Below is a small trained network, with its code and all its weights. Each question gives an input and a target symbol and asks what happens when units are switched off, that is, made to give their printed mean instead of their output.

import numpy as np


def w(rows, s, z=0):
    codes = np.array(rows[::2]) - 128.0
    scale = np.full(codes.shape[1], s)
    scale[-1] = z or s
    return codes * scale


def f(y):
    return np.maximum(y, 0)


def softmax(a):
    e = np.exp(a - a.max(-1, keepdims=True))
    return e / e.sum(-1, keepdims=True)


def log_softmax(a):
    a = a - a.max(-1, keepdims=True)
    return a - np.log(np.exp(a).sum(-1, keepdims=True))


def net(x, mask):
    ids = ['ΓΔΞΣΨαεπτ'.index(c) for c in x.split()]
    T = len(ids)
    res = E[ids] + P[:T]
    r = res
    for j in range(2):
        rows = slice(2 * j, 2 * j + 2)
        q, k, v = (r @ M[0][rows].T for M in (Q, K, V))
        z = softmax(np.where(np.tri(T) > 0, q @ k.T / 2**0.5, -1e9)) @ v
        o = O[0][rows]
        res = res + np.where(mask[j], z, o[:, -1]) @ o[:, :-1]
    y = f(res @ A[0][:, :-1].T + A[0][:, -1])
    res = res + np.where(mask[2:6], y, B[0][:, -1]) @ B[0][:, :-1]
    return log_softmax(res[-1] @ U[:, :-1].T + U[:, -1])


Q, K, V, O, A, B = {}, {}, {}, {}, {}, {}
E = w([
[193,118,112,175,166,82],'Γ',
[197,47,132,72,108,50],'Δ',
[141,187,90,46,193,108],'Ξ',
[149,147,224,106,161,101],'Σ',
[141,220,168,184,180,198],'Ψ',
[178,79,167,192,70,198],'α',
[171,140,143,57,98,195],'ε',
[94,254,103,119,36,39],'π',
[186,150,40,121,112,178],'τ',
],0.01)
P = w([
[68,251,131,180,93,117],'0',
[215,155,126,130,160,152],'1',
[200,140,131,130,171,184],'2',
[220,145,138,137,151,154],'3',
[236,139,133,131,169,162],'4',
[238,152,126,119,165,163],'5',
[224,141,128,106,172,185],'6',
[242,128,134,124,168,177],'7',
[235,150,129,130,167,157],'8',
[250,98,134,112,180,203],'9',
[232,127,133,120,176,204],'10',
[228,113,123,85,206,202],'11',
],0.0032)
Q[0] = w([
[1,48,124,171,204,109],'head 0',
[30,63,77,174,149,94],'head 0',
[186,154,105,146,107,123],'head 1',
[32,91,105,160,88,114],'head 1',
],0.032)
K[0] = w([
[170,69,105,154,196,160],'head 0',
[186,53,168,90,255,200],'head 0',
[71,137,176,134,77,103],'head 1',
[194,78,158,107,220,175],'head 1',
],0.027)
V[0] = w([
[109,107,121,3,107,169],'head 0',
[133,190,236,79,199,135],'head 0',
[138,179,34,134,210,191],'head 1',
[59,96,98,87,174,17],'head 1',
],0.018)
O[0] = w([
[78,182,104,113,2,133,1],'head 0',
[58,129,250,153,122,113,191],'head 0',
[57,39,52,216,76,126,75],'head 1',
[236,90,207,186,84,189,98],'head 1',
],0.0087,0.0055)
A[0] = w([
[130,250,100,119,49,102,191],'neuron 0',
[155,99,211,43,90,137,63],'neuron 1',
[202,84,35,153,145,139,249],'neuron 2',
[183,228,95,122,86,233,61],'neuron 3',
],0.014,0.0016)
B[0] = w([
[192,127,129,206,133,39,198],'neuron 0',
[180,139,4,164,126,202,251],'neuron 1',
[121,141,225,65,66,117,254],'neuron 2',
[6,60,93,114,126,76,221],'neuron 3',
],0.013,0.009)
U = w([
[182,104,239,112,162,139,173],'Γ',
[114,70,25,80,78,142,53],'Δ',
[94,60,161,231,9,209,111],'Ξ',
[160,213,118,181,185,210,245],'Σ',
[26,87,155,149,216,158,167],'Ψ',
[100,242,74,13,169,112,145],'α',
[139,186,109,157,89,65,78],'ε',
[195,83,103,89,103,137,3],'π',
[40,212,114,73,4,147,118],'τ',
],0.0045,0.0022)

Each question gives the input, a string of symbols that net reads in full, and the target symbol t.
The units are the heads (2 rows each of Q, K, V and O) and the neurons (one row each of A and B). Each row of codes is followed by its name. A weight is (code - 128) times the scale printed after its matrix; where a second scale follows, it is the last column's (O, A, B and U).
mask holds one flag per unit, heads first, then neurons. A switched-off unit (its flag False) gives its mean, the last column of its rows in O or B, instead of its output. The means were averaged over made-up inputs and are rounded, as every weight is.
A unit's drop is (log p(t) with every unit on - log p(t) with that unit switched off) / (log p(t) with every unit on - log p(t) with every unit switched off).
The circuit of an input: a set's keep is (log p(t) with only the set's units on - log p(t) with every unit switched off) / (log p(t) with every unit on - log p(t) with every unit switched off). Starting from all 6 units, units are removed one at a time, each time the one whose removal leaves the highest keep (on an exact tie, the one counted first), for as long as the keep stays at least 0.8.
circuit, biggest first: the units of the circuit, biggest drop first
unit that matters most: the unit with the biggest drop
top k neurons: the k neurons with the biggest drops, biggest first
heads that matter: for each layer, one digit per head in row order, 1 if its drop is at least 0.15 and else 0, layers parted by /
input Γ π τ Σ Ξ Ψ Σ Σ ε, target Δ: top neuron : (neuron 3)
input Γ τ Γ Σ Ψ Δ Γ α, target Γ: circuit, biggest first : (head 0; neuron 2; neuron 1)
input ε Σ α Γ Γ, target ε: circuit, biggest first : (head 0; neuron 0; head 1)
input Ψ Ψ α Σ Γ ε τ Δ Σ τ Γ, target Ψ: circuit, biggest first : (head 1; head 0)
input Δ α Ψ Δ Ξ Σ Ψ, target Δ: top 3 neurons : (neuron 3; neuron 1; neuron 2)
input ε Γ τ, target ε: circuit, biggest first : (head 0; neuron 0)
input Ψ Ξ Δ, target Ψ: circuit, biggest first : (head 1; head 0)
input τ Σ Γ Γ Γ ε Γ Σ Γ ε Ψ Γ, target τ: circuit, biggest first : (neuron 2; head 0; head 1)
input Δ ε α Γ Σ Ψ ε Δ, target Δ: circuit, biggest first : (head 0; head 1; neuron 1; neuron 3)
input α Ψ α α Ξ ε ε, target α: heads that matter : 01
input Γ τ Ξ τ π Δ ε ε Γ Γ τ τ, target τ: circuit, biggest first : (neuron 2; head 0; neuron 3; neuron 0)
input τ Γ Γ Ξ Ξ Ψ, target τ: heads that matter : 11
input Δ Γ Γ Ξ Γ, target Δ: top 2 neurons : (neuron 3; neuron 1)
input Σ Ψ τ α ε Γ ε α Ψ, target Σ: unit that matters most : head 0
input α Σ Ψ Σ Γ Ξ Γ α Σ Ψ Δ, target α: heads that matter : 01
input α Ψ τ Γ Σ Ψ Γ τ Γ π, target ε: circuit, biggest first : (neuron 0; head 0)
input α α Ξ Γ Γ, target α: heads that matter : 01
input Σ Ψ α Σ τ Σ α α, target Σ: heads that matter : 11
input Ψ α Σ τ τ ε Δ Ψ α, target Ψ: top 2 neurons : (neuron 1; neuron 2)
input α τ Ψ Γ Σ α Γ τ, target α: circuit, biggest first : (head 1)
